Below are the code and all the weights of a small trained network. Each question names an input and a class and asks about switching units off, where a switched-off unit gives its printed mean instead of its output.

import numpy as np


def w(rows, s, z=0):
    codes = np.array(rows[::2]) - 128.0
    scale = np.full(codes.shape[1], s)
    scale[-1] = z or s
    return codes * scale


def f(y):
    return np.maximum(y, 0)


def log_softmax(a):
    a = a - a.max(-1, keepdims=True)
    return a - np.log(np.exp(a).sum(-1, keepdims=True))


def net(x, mask):
    res = np.array(x, float).reshape(1, 6) / 4 @ E
    y = f(res @ A[0][:, :-1].T + A[0][:, -1])
    res = res + np.where(mask, y, B[0][:, -1]) @ B[0][:, :-1]
    return log_softmax(res[-1] @ U[:, :-1].T + U[:, -1])


A, B = {}, {}
E = w([
[154,150,132,163],'x0',
[96,3,131,176],'x1',
[79,132,243,178],'x2',
[246,94,109,26],'x3',
[14,102,43,50],'x4',
[103,224,208,13],'x5',
],0.0069)
A[0] = w([
[88,164,247,125,254],'N0',
[131,106,84,115,111],'N1',
[130,34,138,227,181],'N2',
[235,77,144,132,211],'N3',
[87,162,77,27,189],'N4',
[166,121,123,155,133],'N5',
[91,44,102,219,98],'N6',
[92,224,213,169,113],'N7',
[105,161,1,91,143],'N8',
[29,91,171,77,124],'N9',
[191,222,253,160,177],'N10',
[142,126,21,79,121],'N11',
[4,91,67,42,245],'N12',
[110,139,26,155,166],'N13',
[251,138,83,47,197],'N14',
],0.0081,0.0039)
B[0] = w([
[117,130,220,199,242],'N0',
[147,179,101,116,155],'N1',
[82,73,12,194,240],'N2',
[209,19,115,134,219],'N3',
[109,158,137,12,219],'N4',
[131,97,124,154,157],'N5',
[63,112,1,229,217],'N6',
[165,225,188,237,212],'N7',
[111,237,63,59,206],'N8',
[10,73,191,108,183],'N9',
[193,144,208,203,254],'N10',
[136,178,83,65,197],'N11',
[38,144,156,86,247],'N12',
[109,134,91,110,193],'N13',
[230,93,130,82,248],'N14',
],0.0067,0.0081)
U = w([
[152,247,73,29,88],'0',
[169,248,245,223,94],'1',
[200,66,172,190,135],'2',
[239,57,134,87,123],'3',
[47,76,3,233,107],'4',
[80,184,111,154,254],'5',
[20,115,212,88,93],'6',
],0.0075,0.007)

Each question gives the input, the list of numbers given to net, and the class t.
The units are the neurons (one row each of A and B). Each row of codes is followed by its name. A weight is (code - 128) times the scale printed after its matrix; where a second scale follows, it is the last column's (A, B and U).
mask holds one flag per neuron, in row order. A switched-off neuron (its flag False) gives its mean, the last column of its row in B, instead of its output. The means were averaged over made-up inputs and are rounded, as every weight is.
A unit's drop is (log p(t) with every unit on - log p(t) with that unit switched off) / (log p(t) with every unit on - log p(t) with every unit switched off).
The circuit of an input: a set's keep is (log p(t) with only the set's units on - log p(t) with every unit switched off) / (log p(t) with every unit on - log p(t) with every unit switched off). Starting from the 12 units with the biggest drops (on a tie, the unit counted first), units are removed one at a time, each time the one whose removal leaves the highest keep (on an exact tie, the one counted first), for as long as the keep stays at least 0.8.
units of the circuit, in order: the units of the circuit, biggest drop first
unit that matters most: the unit with the biggest drop
top k neurons: the k neurons with the biggest drops, biggest first
drop when u is switched off: that unit's drop, to one decimal
input [4,5,4,7,-5,-7], class 4: unit that matters most -> N2
input [3,1,1,7,-1,7], class 3: units of the circuit, in order -> (N14; N3)
input [5,-3,-8,-2,4,-8], class 0: units of the circuit, in order -> (N8; N11)
input [-3,5,-3,2,3,8], class 6: units of the circuit, in order -> (N9; N12)
input [1,5,0,3,7,2], class 6: units of the circuit, in order -> (N9; N12)
input [-3,-6,-4,-7,1,-4], class 0: units of the circuit, in order -> (N8; N2; N0)
input [-6,4,-5,-4,8,3], class 6: top 3 neurons -> (N9; N12; N14)
input [-7,4,5,2,-1,7], class 1: top 3 neurons -> (N0; N7; N10)
input [-6,8,1,4,-5,-3], class 4: top 2 neurons -> (N2; N6)
input [-3,-1,4,8,7,8], class 6: top 3 neurons -> (N9; N12; N0)
input [-7,-8,6,-1,7,-2], class 6: drop when N9 is switched off -> 0.2
input [-8,-2,2,1,-3,6], class 1: drop when N9 is switched off -> 0.0
input [5,4,4,7,-4,-8], class 4: drop when N6 is switched off -> 0.2
input [7,1,2,-6,-8,-7], class 4: units of the circuit, in order -> (N2)
